Below are the code and all the weights of a small trained network. Each question names an input and a class and asks about switching units off, where a switched-off unit gives its printed mean instead of its output.

import numpy as np


def w(rows, s, z=0):
    codes = np.array(rows[::2]) - 128.0
    scale = np.full(codes.shape[1], s)
    scale[-1] = z or s
    return codes * scale


def f(y):
    return np.maximum(y, 0)


def log_softmax(a):
    a = a - a.max(-1, keepdims=True)
    return a - np.log(np.exp(a).sum(-1, keepdims=True))


def net(x, mask):
    res = np.array(x, float).reshape(1, 3) / 4 @ E
    y = f(res @ A[0][:, :-1].T + A[0][:, -1])
    res = res + np.where(mask, y, B[0][:, -1]) @ B[0][:, :-1]
    return log_softmax(res[-1] @ U[:, :-1].T + U[:, -1])


A, B = {}, {}
E = w([
[108,115,188,126,45,196,96],'x0',
[60,92,115,200,98,70,88],'x1',
[76,48,152,89,249,177,105],'x2',
],0.013)
A[0] = w([
[56,106,120,194,107,68,101,3],'n0',
[172,175,2,122,186,31,205,30],'n1',
[208,225,88,167,18,61,162,30],'n2',
[116,90,111,136,221,147,101,6],'n3',
[118,152,221,123,24,213,90,87],'n4',
[241,202,171,45,156,214,202,4],'n5',
[198,177,159,41,146,155,191,114],'n6',
],0.0077,0.0047)
B[0] = w([
[15,159,135,162,72,65,112,179],'n0',
[142,30,39,155,117,180,249,205],'n1',
[94,89,255,12,198,215,84,246],'n2',
[115,48,205,77,130,159,185,178],'n3',
[170,21,4,159,100,176,236,221],'n4',
[31,157,152,175,50,89,142,220],'n5',
[85,175,145,107,39,46,124,204],'n6',
],0.0084,0.012)
U = w([
[113,94,244,56,184,213,97,113],'0',
[174,69,23,160,100,166,190,99],'1',
[35,180,157,169,53,22,109,119],'2',
[204,160,121,135,124,121,95,253],'3',
[219,204,134,142,145,118,71,109],'4',
[180,214,98,151,151,120,64,102],'5',
[200,178,121,160,137,127,86,106],'6',
],0.011,0.022)

Each question gives the input, the list of numbers given to net, and the class t.
The units are the neurons (one row each of A and B). Each row of codes is followed by its name. A weight is (code - 128) times the scale printed after its matrix; where a second scale follows, it is the last column's (A, B and U).
mask holds one flag per neuron, in row order. A switched-off neuron (its flag False) gives its mean, the last column of its row in B, instead of its output. The means were averaged over made-up inputs and are rounded, as every weight is.
A unit's drop is (log p(t) with every unit on - log p(t) with that unit switched off) / (log p(t) with every unit on - log p(t) with every unit switched off).
The circuit of an input: a set's keep is (log p(t) with only the set's units on - log p(t) with every unit switched off) / (log p(t) with every unit on - log p(t) with every unit switched off). Starting from all 7 units, units are removed one at a time, each time the one whose removal leaves the highest keep (on an exact tie, the one counted first), for as long as the keep stays at least 0.8.
circuit, biggest first: the units of the circuit, biggest drop first
unit that matters most: the unit with the biggest drop
k most important neurons: the k neurons with the biggest drops, biggest first
drop of u: that unit's drop, to one decimal
input [0,2,2], class 3: 2 most important neurons => (n2, n5)
input [-6,-4,5], class 1: circuit, biggest first => (n2)
input [-3,-7,5], class 2: 3 most important neurons => (n5, n2, n6)
input [2,8,6], class 2: 2 most important neurons => (n2, n0)
input [7,-7,2], class 1: 2 most important neurons => (n4, n0)
input [5,7,-7], class 0: 3 most important neurons => (n2, n5, n6)
input [-1,0,0], class 3: 4 most important neurons => (n2, n4, n5, n1)
input [2,-2,3], class 3: circuit, biggest first => (n2, n1)
input [3,-3,0], class 3: 4 most important neurons => (n1, n2, n0, n3)
input [-1,-1,-1], class 3: 3 most important neurons => (n2, n4, n5)
input [-2,-2,3], class 3: circuit, biggest first => (n2, n4)
input [-2,-2,0], class 3: 2 most important neurons => (n4, n2)
input [5,-8,-8], class 0: 2 most important neurons => (n2, n0)
input [-6,5,0], class 1: circuit, biggest first => (n1)
input [1,-3,2], class 3: 3 most important neurons => (n2, n0, n3)
input [1,-2,1], class 3: circuit, biggest first => (n2, n0, n1)
input [-3,-3,3], class 3: circuit, biggest first => (n2, n4)
input [7,-1,-6], class 1: 2 most important neurons => (n4, n3)
input [-3,-2,-6], class 0: drop of n2 => 1.2
input [7,8,6], class 2: drop of n2 => 1.4
input [2,-5,-5], class 0: drop of n0 => 0.5
input [1,-3,0], class 3: unit that matters most => n0
